Below is a small trained network, with its code and all its weights. Each question gives an input and a target symbol and asks what happens when units are switched off, that is, made to give their printed mean instead of their output.

import numpy as np


def w(rows, s, z=0):
    codes = np.array(rows[::2]) - 128.0
    scale = np.full(codes.shape[1], s)
    scale[-1] = z or s
    return codes * scale


def norm(h):
    return h / np.sqrt((h * h).mean(-1, keepdims=True) + 1e-5)


def f(y):
    return y / 2 * (1 + np.tanh(0.7978845608 * (y + 0.044715 * y**3)))


def softmax(a):
    e = np.exp(a - a.max(-1, keepdims=True))
    return e / e.sum(-1, keepdims=True)


def log_softmax(a):
    a = a - a.max(-1, keepdims=True)
    return a - np.log(np.exp(a).sum(-1, keepdims=True))


def net(x, mask):
    ids = ['αβγδεζηθλμπστφψω'.index(c) for c in x.split()]
    T = len(ids)
    res = E[ids] + P[:T]
    r = norm(res)
    for j in range(3):
        rows = slice(4 * j, 4 * j + 4)
        q, k, v = (r @ M[0][rows].T for M in (Q, K, V))
        z = softmax(np.where(np.tri(T) > 0, q @ k.T / 4**0.5, -1e9)) @ v
        o = O[0][rows]
        res = res + np.where(mask[j], z, o[:, -1]) @ o[:, :-1]
    y = f(norm(res) @ A[0][:, :-1].T + A[0][:, -1])
    res = res + np.where(mask[3:7], y, B[0][:, -1]) @ B[0][:, :-1]
    return log_softmax(norm(res)[-1] @ U[:, :-1].T + U[:, -1])


Q, K, V, O, A, B = {}, {}, {}, {}, {}, {}
E = w([
[113,87,163,142],'α',
[96,110,154,145],'β',
[123,89,157,140],'γ',
[107,181,82,142],'δ',
[132,87,148,137],'ε',
[110,92,159,149],'ζ',
[104,201,109,121],'η',
[100,101,146,151],'θ',
[107,110,105,169],'λ',
[115,125,191,201],'μ',
[166,169,169,4],'π',
[107,124,199,81],'σ',
[130,176,155,85],'τ',
[140,180,180,128],'φ',
[169,147,130,118],'ψ',
[170,152,133,121],'ω',
],0.018)
P = w([
[149,200,252,35],'0',
[126,216,222,77],'1',
[131,219,193,109],'2',
[113,196,175,130],'3',
[103,178,168,152],'4',
[91,171,168,167],'5',
[70,145,158,189],'6',
[65,108,156,201],'7',
[79,103,152,215],'8',
[65,95,150,215],'9',
[50,95,140,197],'10',
],0.0041)
Q[0] = w([
[123,138,136,197],'head 0',
[118,107,112,133],'head 0',
[191,103,178,98],'head 0',
[188,187,131,45],'head 0',
[98,148,154,203],'head 1',
[77,140,200,255],'head 1',
[129,105,189,168],'head 1',
[112,217,179,177],'head 1',
[131,79,33,109],'head 2',
[151,201,137,131],'head 2',
[155,134,137,138],'head 2',
[188,120,141,162],'head 2',
],0.0095)
K[0] = w([
[105,93,106,192],'head 0',
[104,110,126,96],'head 0',
[191,152,212,52],'head 0',
[132,253,206,102],'head 0',
[186,156,156,208],'head 1',
[189,188,137,254],'head 1',
[183,170,41,170],'head 1',
[220,201,177,119],'head 1',
[76,35,83,134],'head 2',
[241,165,139,96],'head 2',
[158,129,114,128],'head 2',
[208,178,94,183],'head 2',
],0.0078)
V[0] = w([
[177,181,89,121],'head 0',
[103,161,167,172],'head 0',
[151,168,145,106],'head 0',
[129,48,172,153],'head 0',
[69,92,111,99],'head 1',
[86,138,101,98],'head 1',
[115,130,70,135],'head 1',
[252,102,75,193],'head 1',
[87,56,97,155],'head 2',
[99,100,77,157],'head 2',
[150,160,169,173],'head 2',
[126,161,143,189],'head 2',
],0.012)
O[0] = w([
[125,91,124,208,47],'head 0',
[169,120,148,108,255],'head 0',
[117,104,89,153,86],'head 0',
[151,235,130,82,178],'head 0',
[71,142,121,112,79],'head 1',
[81,184,148,99,110],'head 1',
[119,203,101,112,98],'head 1',
[195,128,1,136,58],'head 1',
[91,162,95,171,93],'head 2',
[120,151,68,160,96],'head 2',
[202,126,139,183,217],'head 2',
[150,107,126,208,219],'head 2',
],0.0081,0.0064)
A[0] = w([
[224,214,169,124,206],'neuron 0',
[203,128,102,149,29],'neuron 1',
[180,103,204,12,81],'neuron 2',
[198,2,109,58,252],'neuron 3',
],0.0069,0.0017)
B[0] = w([
[210,164,161,44,254],'neuron 0',
[150,97,88,97,134],'neuron 1',
[1,125,10,174,193],'neuron 2',
[228,33,146,31,164],'neuron 3',
],0.007,0.0062)
U = w([
[169,105,228,110,237],'α',
[187,147,175,191,128],'β',
[122,157,89,199,152],'γ',
[49,112,54,245,227],'δ',
[131,240,122,158,138],'ε',
[167,57,39,109,159],'ζ',
[82,106,101,138,12],'η',
[208,46,41,124,112],'θ',
[93,100,159,122,32],'λ',
[99,129,92,45,29],'μ',
[66,124,118,109,97],'π',
[62,117,73,70,170],'σ',
[68,159,169,108,12],'τ',
[83,116,82,113,3],'φ',
[85,115,89,94,2],'ψ',
[79,121,78,118,11],'ω',
],0.011,0.0057)

Each question gives the input, a string of symbols that net reads in full, and the target symbol t.
The units are the heads (4 rows each of Q, K, V and O) and the neurons (one row each of A and B). Each row of codes is followed by its name. A weight is (code - 128) times the scale printed after its matrix; where a second scale follows, it is the last column's (O, A, B and U).
mask holds one flag per unit, heads first, then neurons. A switched-off unit (its flag False) gives its mean, the last column of its rows in O or B, instead of its output. The means were averaged over made-up inputs and are rounded, as every weight is.
A unit's drop is (log p(t) with every unit on - log p(t) with that unit switched off) / (log p(t) with every unit on - log p(t) with every unit switched off).
The circuit of an input: a set's keep is (log p(t) with only the set's units on - log p(t) with every unit switched off) / (log p(t) with every unit on - log p(t) with every unit switched off). Starting from all 7 units, units are removed one at a time, each time the one whose removal leaves the highest keep (on an exact tie, the one counted first), for as long as the keep stays at least 0.8.
circuit, biggest first: the units of the circuit, biggest drop first
most important unit: the unit with the biggest drop
top k neurons: the k neurons with the biggest drops, biggest first
heads that matter: for each layer, one digit per head in row order, 1 if its drop is at least 0.15 and else 0, layers parted by /
drop of u: that unit's drop, to one decimal
input η ε α ε λ λ δ γ, target ε: most important unit => head 0
input θ β λ λ ε τ λ, target ε: circuit, biggest first => head 0; head 1
input ψ λ γ μ λ ψ φ ψ ω, target θ: heads that matter => 010
input φ θ λ μ ψ ζ μ δ, target α: heads that matter => 000
input σ ζ θ ε π λ α θ ψ ω γ, target θ: heads that matter => 010
input η δ λ ψ ω λ, target θ: heads that matter => 010
input λ λ λ δ λ ζ θ γ ε λ θ, target ε: circuit, biggest first => head 0; head 2
input β δ δ φ δ β δ, target δ: heads that matter => 100
input λ λ λ δ λ δ γ λ, target δ: top 2 neurons => neuron 0; neuron 3
input λ φ η, target α: heads that matter => 101
input γ δ π λ ω λ, target θ: heads that matter => 010
input λ λ λ φ μ ε φ δ, target α: heads that matter => 110
input λ λ λ ω, target θ: heads that matter => 110
input λ ω δ ω λ δ λ γ ω λ β, target θ: circuit, biggest first => head 1
input ω δ λ θ φ π η, target α: circuit, biggest first => head 0; head 2
input δ ω α τ λ ψ λ ψ, target θ: drop of head 1 => 0.3
input ζ ε ω ω δ, target θ: drop of head 1 => 0.5
input σ ε λ α ε λ γ ε, target ε: drop of head 2 => 0.1
input ε θ β δ σ θ δ δ λ λ, target ε: drop of neuron 2 => 0.1
